Questions about the matrix below. Indices start at 0.
1) Find the entry directly below -39.
2) Find the entry in row 1 and column 0.
3) Find the entry at row 0, column 1.
4) Find the entry at row 0, column 2.
5) Find the entry in the top-right corner.
6) Find the entry directly below 26.
7) Find the top-left entry.
8) Find the entry directly above the smallest entry.
32	34	26	34	-40	20	34	21	35	34	-27	-40	-39
35	14	27	35	-40	7	33	33	-41	-1	-28	-18	-38
1) -38
2) 35
3) 34
4) 26
5) -39
6) 27
7) 32
8) 35

Questions about the array below. Indices start at 0.
1) The entry in row 0 and column 0?
2) The entry just right of the smallest entry?
3) The entry in row 2 and column 0?
4) The smallest entry?
5) The entry in the top-right corner?
6) The entry in row 0 and column 1?
7) The entry in the bottom-left corner?
8) The entry in the bottom-right corner?
  5  -11  -10    3   11    2  -13  -14    4   22    7   -5  -29  -26    3   23
 -4    9    8   -7  -17   -7   16   26    9  -21  -33  -15   22   16   22  -20
  0   31   31    7  -36  -42  -12   26   16   14  -21  -30  -13   14   22    7
 30  -18  -43  -32   11    8   22   -5  -27  -24    2   15   16   -3  -13   -5
-42  -11   30   17   14  -21  -29  -12   14   22    6  -11  -11    3   11    3
  4   22   15   -5  -14   -4    9    9   -6  -17   -7   15   23   10  -20  -33
 31   30   -6  -31  -24    3   22   15   -4  -14   -5    9    9   -6  -16   -8
1) 5
2) -32
3) 0
4) -43
5) 23
6) -11
7) 31
8) -8

M =
[[ -5 -10   6  -2   2   5]
 [  8 -12   5  -5  -4   8]
 [-20  -7   9 -27 -19 -23]
 [ 19  12   1   7   0   4]
 [  7  24  -5   5   1 -12]
 [  4 -25  22 -18  -8   7]
 [  0   6 -11   4   4  -4]
 [-34   9 -14 -30 -28 -46]
 [  4  -8   4 -11  -8  -1]]
What is the first entry, reading row by row?
Answer: -5
What is the last entry in the row that holds the smallest entry?
Answer: -46
The largest entry in the last column -> 8
What is the top-right entry?
Answer: 5
What is the entry directly below the largest entry?
Answer: -25
What is the first entry of the smallest entry's row?
Answer: -34
The third entry, reading row by row -> 6
What is the bottom-left entry?
Answer: 4
The largest entry in the first column: 19
What is the 4th entry from the end, reading row by row?
Answer: 4
The entry just right of -18 is -8
What is the entry just right of -2?
Answer: 2
The third entry on the main diagonal: 9
What is the 2nd-last entry, reading row by row?
Answer: -8
The top entry of the column that holds the largest entry: -10
What is the bottom-right entry?
Answer: -1
What is the entry directly above -46?
Answer: -4
The entry just right of 19 -> 12
The second entry on the diagonal from the top-right corner -> -4
The entry just left of the smallest entry is -28

Questions about the row below.
1) The second entry?
2) The 3rd entry from the right?
3) The first entry?
4) The last entry?
5) The third largest entry?
[ 8  7 21 10 12 38 15  3 13  0  0  7 -3  7 17  1]
1) 7
2) 7
3) 8
4) 1
5) 17

data =
[[  3  35  -3   0   6   4   4 -20  39  -7 -25   0 -19]
 [ 12  12  -5  -8   0   9 -23  -4 -24 -32  23   4   5]
 [  4  30   6  10   9   7   7  -8  -5 -17  10   4  18]
 [ 10 -11   3  -6   2  -5 -10  -3  -8  -1   5   3  -9]
 [  8 -12   4   9  -4  12 -51  -7  -6  22 -13   3  -9]
 [-17  18  -2 -22   3 -16 -16  -3  30 -17  19   0   7]
 [ 12 -17   0  -5   8   9  46   5 -22  -6   0 -21   0]
 [ -6 -27   1  -8  -2   1 -23   1   2   0  20 -15  -7]
 [ 13  -5   1 -14   4   1 -21  20 -27 -19 -34   1 -12]
 [ -1 -12   6  18   6  -3  13  10   7  19  29 -12  11]
 [  4   2  -5   2   3  -4  35  18  -8  -4  -2   1   0]
 [ 15  24   0   7   7  -9  21 -18  19 -15 -20   6   5]
 [  2  23   0 -11   0   8 -11  15  10  38 -14  -2  -1]]
What is the top-right entry?
Answer: -19
The entry directly above the centre entry: -16
The second entry on the diagonal from the top-right corner is 4
The largest entry in the last column: 18
What is the second largest entry?
Answer: 39
The entry in the bottom-right corner is -1
What is the last entry in the row that holds the smallest entry?
Answer: -9
What is the 5th entry in reading order?
Answer: 6
What is the bottom entry of the column that holds the smallest entry?
Answer: -11
What is the entry in the top-left corner?
Answer: 3
The top entry of the column that holds the smallest entry is 4
The smallest entry in the first column: -17
The bottom-left entry is 2
The largest entry in the first column -> 15
What is the 2nd-last entry, reading row by row?
Answer: -2
The centre entry: 46
The entry just left of the smallest entry -> 12
The largest entry in the last row: 38
The entry just right of the centre entry: 5
What is the 3rd entry on the diagonal from the top-right corner?
Answer: 10
What is the entry directly below the centre entry?
Answer: -23
What is the entry directly above the smallest entry?
Answer: -10
The 3rd entry on the main diagonal: 6
The last entry of the largest entry's row -> 0
The smallest entry in the last row -> -14
The fourth entry, reading row by row -> 0
What is the fifth entry from the end, reading row by row?
Answer: 10
The entry directly below -32: -17
The 2nd entry on the main diagonal -> 12
The 2nd entry, reading row by row is 35

A =
  3   29   -9  -29    7   -1    1    6
 15   24   -4  -10  -11   -6    2   20
  7    5   23    9  -22   12  -10  -34
 12    8    0    1    2  -12  -12   -2
Rows and columns are numbered from 0.
The bottom entry of the column that holds the smallest entry? -2
The entry in the bottom-left corner? 12
The entry in the top-right corner -> 6
The entry in row 0 and column 0? 3
The entry at row 0, column 2? -9
The entry just left of 20: 2
The entry directly above 5? 24
The minimum? -34
The entry at row 1, column 0? 15
The entry directly above 23? -4
The entry directly above 9? -10

arr =
[[15, 9, 5, -19, -7, 4, 15],
 [-3, -4, -8, -11, 6, 5, 5],
 [16, 6, 2, 33, 11, -5, -5],
 [-3, 9, 23, 14, 12, -3, -12],
 [21, -4, 7, -17, 17, -6, 10],
 [-5, 7, -20, 14, -25, -5, -8],
 [-5, 2, 3, 13, -25, -3, 3],
 [3, 0, 6, 12, -13, 1, 4],
 [-7, 5, -9, 22, -17, -5, 4],
 [14, 11, 15, -4, -6, -5, 6],
 [5, 0, -45, -24, 8, -4, -11],
 [1, 5, 6, -23, -7, -5, -2],
 [12, -11, 0, 8, 17, -3, -8]]
Which number is the entry just right of the smallest entry?
Answer: -24
The 1st entry, reading row by row -> 15
Which number is the 5th entry, reading row by row?
Answer: -7
The entry in the top-right corner is 15
The bottom-left entry -> 12
Which number is the entry directly below the smallest entry?
Answer: 6
Which number is the smallest entry in the first row?
Answer: -19
The last entry, reading row by row -> -8
Which number is the entry just left of the centre entry?
Answer: 3
The 2nd largest entry is 23
Which number is the 3rd entry on the main diagonal?
Answer: 2
Which number is the second entry on the main diagonal?
Answer: -4
The smallest entry in the first column -> -7
The second entry on the diagonal from the top-right corner is 5
The entry directly above -13: -25
Which number is the entry directly above the smallest entry?
Answer: 15
Which number is the entry directly below 22?
Answer: -4
Which number is the smallest entry in the last column?
Answer: -12
Which number is the fifth entry from the end, reading row by row?
Answer: 0
The maximum is 33
The third entry on the diagonal from the top-right corner: 11
The minimum: -45
The 4th entry from the end, reading row by row -> 8
Which number is the entry directly below the centre entry?
Answer: 12
The entry at the centre: 13
The last entry of the smallest entry's row: -11
Which number is the entry directly below the largest entry?
Answer: 14
The third entry from the end, reading row by row: 17
The top entry of the column that holds the smallest entry -> 5
